Here is a tiny trained network, its code and every weight. The questions are about switching its units off for an input and a target symbol, where a switched-off unit gives its printed mean instead of its output.

import numpy as np


def w(rows, s, z=0):
    codes = np.array(rows[::2]) - 128.0
    scale = np.full(codes.shape[1], s)
    scale[-1] = z or s
    return codes * scale


def norm(h):
    return h / np.sqrt((h * h).mean(-1, keepdims=True) + 1e-5)


def f(y):
    return np.maximum(y, 0)


def softmax(a):
    e = np.exp(a - a.max(-1, keepdims=True))
    return e / e.sum(-1, keepdims=True)


def log_softmax(a):
    a = a - a.max(-1, keepdims=True)
    return a - np.log(np.exp(a).sum(-1, keepdims=True))


def net(x, mask):
    ids = ['αβεζηθλμξστφψ'.index(c) for c in x.split()]
    T = len(ids)
    res = E[ids] + P[:T]
    r = norm(res)
    for j in range(3):
        rows = slice(2 * j, 2 * j + 2)
        q, k, v = (r @ M[0][rows].T for M in (Q, K, V))
        z = softmax(np.where(np.tri(T) > 0, q @ k.T / 2**0.5, -1e9)) @ v
        o = O[0][rows]
        res = res + np.where(mask[j], z, o[:, -1]) @ o[:, :-1]
    y = f(norm(res) @ A[0][:, :-1].T + A[0][:, -1])
    res = res + np.where(mask[3:15], y, B[0][:, -1]) @ B[0][:, :-1]
    return log_softmax(norm(res)[-1] @ U[:, :-1].T + U[:, -1])


Q, K, V, O, A, B = {}, {}, {}, {}, {}, {}
E = w([
[153,164,150],'α',
[137,139,91],'β',
[87,134,119],'ε',
[72,252,74],'ζ',
[133,94,70],'η',
[133,138,99],'θ',
[89,133,110],'λ',
[135,138,90],'μ',
[97,113,84],'ξ',
[142,211,237],'σ',
[119,122,189],'τ',
[89,132,110],'φ',
[88,133,112],'ψ',
],0.029)
P = w([
[172,255,98],'0',
[150,233,95],'1',
[135,210,101],'2',
[124,193,106],'3',
[111,178,111],'4',
[98,162,114],'5',
[89,149,123],'6',
[73,133,120],'7',
[68,121,127],'8',
[57,106,126],'9',
[49,93,132],'10',
[36,78,136],'11',
[30,70,153],'12',
],0.01)
Q[0] = w([
[16,141,53],'H0',
[242,86,124],'H0',
[62,80,4],'H1',
[223,86,243],'H1',
[45,210,84],'H2',
[27,174,68],'H2',
],0.036)
K[0] = w([
[66,55,127],'H0',
[133,204,97],'H0',
[168,84,197],'H1',
[66,204,39],'H1',
[43,72,174],'H2',
[68,3,171],'H2',
],0.041)
V[0] = w([
[164,177,171],'H0',
[39,251,142],'H0',
[142,113,120],'H1',
[136,134,132],'H1',
[68,70,157],'H2',
[105,161,129],'H2',
],0.014)
O[0] = w([
[227,158,52,97],'H0',
[203,110,209,253],'H0',
[105,120,127,108],'H1',
[134,133,116,133],'H1',
[253,183,118,146],'H2',
[107,105,126,168],'H2',
],0.011,0.012)
A[0] = w([
[132,148,168,93],'N0',
[134,129,124,96],'N1',
[63,215,120,2],'N2',
[129,84,41,111],'N3',
[139,227,128,114],'N4',
[74,251,138,115],'N5',
[173,200,89,64],'N6',
[146,120,143,97],'N7',
[123,238,112,25],'N8',
[138,96,176,142],'N9',
[130,131,129,105],'N10',
[149,170,131,37],'N11',
],0.026,0.0091)
B[0] = w([
[141,91,144,199],'N0',
[130,124,131,128],'N1',
[254,114,87,157],'N2',
[113,50,113,149],'N3',
[162,137,172,187],'N4',
[70,163,64,195],'N5',
[178,95,56,167],'N6',
[105,121,154,155],'N7',
[85,155,216,159],'N8',
[69,120,174,249],'N9',
[110,142,148,128],'N10',
[129,87,104,144],'N11',
],0.059,0.011)
U = w([
[128,111,134,90],'α',
[119,135,67,179],'β',
[128,111,109,188],'ε',
[144,210,130,254],'ζ',
[128,109,109,163],'η',
[128,110,119,118],'θ',
[129,111,122,119],'λ',
[127,105,141,98],'μ',
[20,174,75,50],'ξ',
[149,199,201,101],'σ',
[129,112,138,100],'τ',
[106,2,88,30],'φ',
[212,83,142,157],'ψ',
],0.022,0.0072)

Each question gives the input, a string of symbols that net reads in full, and the target symbol t.
The units are the heads (2 rows each of Q, K, V and O) and the neurons (one row each of A and B). Each row of codes is followed by its name. A weight is (code - 128) times the scale printed after its matrix; where a second scale follows, it is the last column's (O, A, B and U).
mask holds one flag per unit, heads first, then neurons. A switched-off unit (its flag False) gives its mean, the last column of its rows in O or B, instead of its output. The means were averaged over made-up inputs and are rounded, as every weight is.
A unit's drop is (log p(t) with every unit on - log p(t) with that unit switched off) / (log p(t) with every unit on - log p(t) with every unit switched off).
The circuit of an input: a set's keep is (log p(t) with only the set's units on - log p(t) with every unit switched off) / (log p(t) with every unit on - log p(t) with every unit switched off). Starting from the 12 units with the biggest drops (on a tie, the unit counted first), units are removed one at a time, each time the one whose removal leaves the highest keep (on an exact tie, the one counted first), for as long as the keep stays at least 0.8.
circuit, biggest first: the units of the circuit, biggest drop first
top k neurons: the k neurons with the biggest drops, biggest first
which heads matter: for each layer, one digit per head in row order, 1 if its drop is at least 0.15 and else 0, layers parted by /
drop of u: that unit's drop, to one decimal
input σ β ψ η φ ξ ε τ ε ψ τ β, target ψ: which heads matter -> 001
input ξ η ψ, target β: circuit, biggest first -> [N2 N5 H0]
input α η ε β ψ θ ψ η μ, target β: circuit, biggest first -> [H0 N5 N2]
input μ α μ η α ξ λ, target ξ: circuit, biggest first -> [H0 N5]
input ε ε τ ψ, target ψ: circuit, biggest first -> [H0 N6 N4]
input α ψ λ θ ζ ε ψ η ε, target β: top 2 neurons -> [N5 N2]
input μ ξ α μ ξ τ τ τ α τ θ, target ψ: circuit, biggest first -> [H2 N5]
input θ ζ β ξ, target ξ: which heads matter -> 100
input σ ζ ψ ζ ζ β ψ λ σ α, target ψ: circuit, biggest first -> [H0 N6]
input ξ ξ ξ ξ ψ, target ξ: circuit, biggest first -> [N5]
input ε η φ, target β: circuit, biggest first -> [N2 N5 H0]
input θ ζ ε β ψ η ψ ψ η τ ε, target ψ: circuit, biggest first -> [H2 N6 H0 N4]
input β λ ξ θ λ ψ ξ ψ ξ τ φ, target ψ: circuit, biggest first -> [H2 N6 H0 N4]
input ξ σ μ ξ η θ, target β: circuit, biggest first -> [H0 N5 N2]
input λ α τ φ, target ψ: circuit, biggest first -> [H0 N6 N4]
input ε τ ξ ε, target ξ: which heads matter -> 000
input η σ β φ σ ψ λ φ σ λ λ ξ β, target ξ: top 2 neurons -> [N4 N5]
input θ η ε ζ α φ ψ τ λ, target ψ: circuit, biggest first -> [H2 N6 H0 N4]
input θ λ ξ η ψ ε σ θ ξ φ, target ξ: which heads matter -> 100
input η μ α τ τ ε, target ψ: circuit, biggest first -> [H0 N6 N4]
input ψ ε θ τ β, target ψ: which heads matter -> 000
input ψ ζ λ σ λ μ τ ξ, target ξ: top 3 neurons -> [N4 N0 N2]
input ξ μ τ λ β λ τ ζ ξ λ, target ξ: drop of N5 -> 0.3
input μ β ζ θ λ ξ ζ φ ε ε τ τ μ, target ψ: drop of H2 -> 1.2
input φ φ σ ψ λ β η α ξ ψ, target ξ: drop of N8 -> 0.0
input θ ξ λ σ τ λ μ β ξ ξ φ, target ξ: drop of H0 -> 1.4
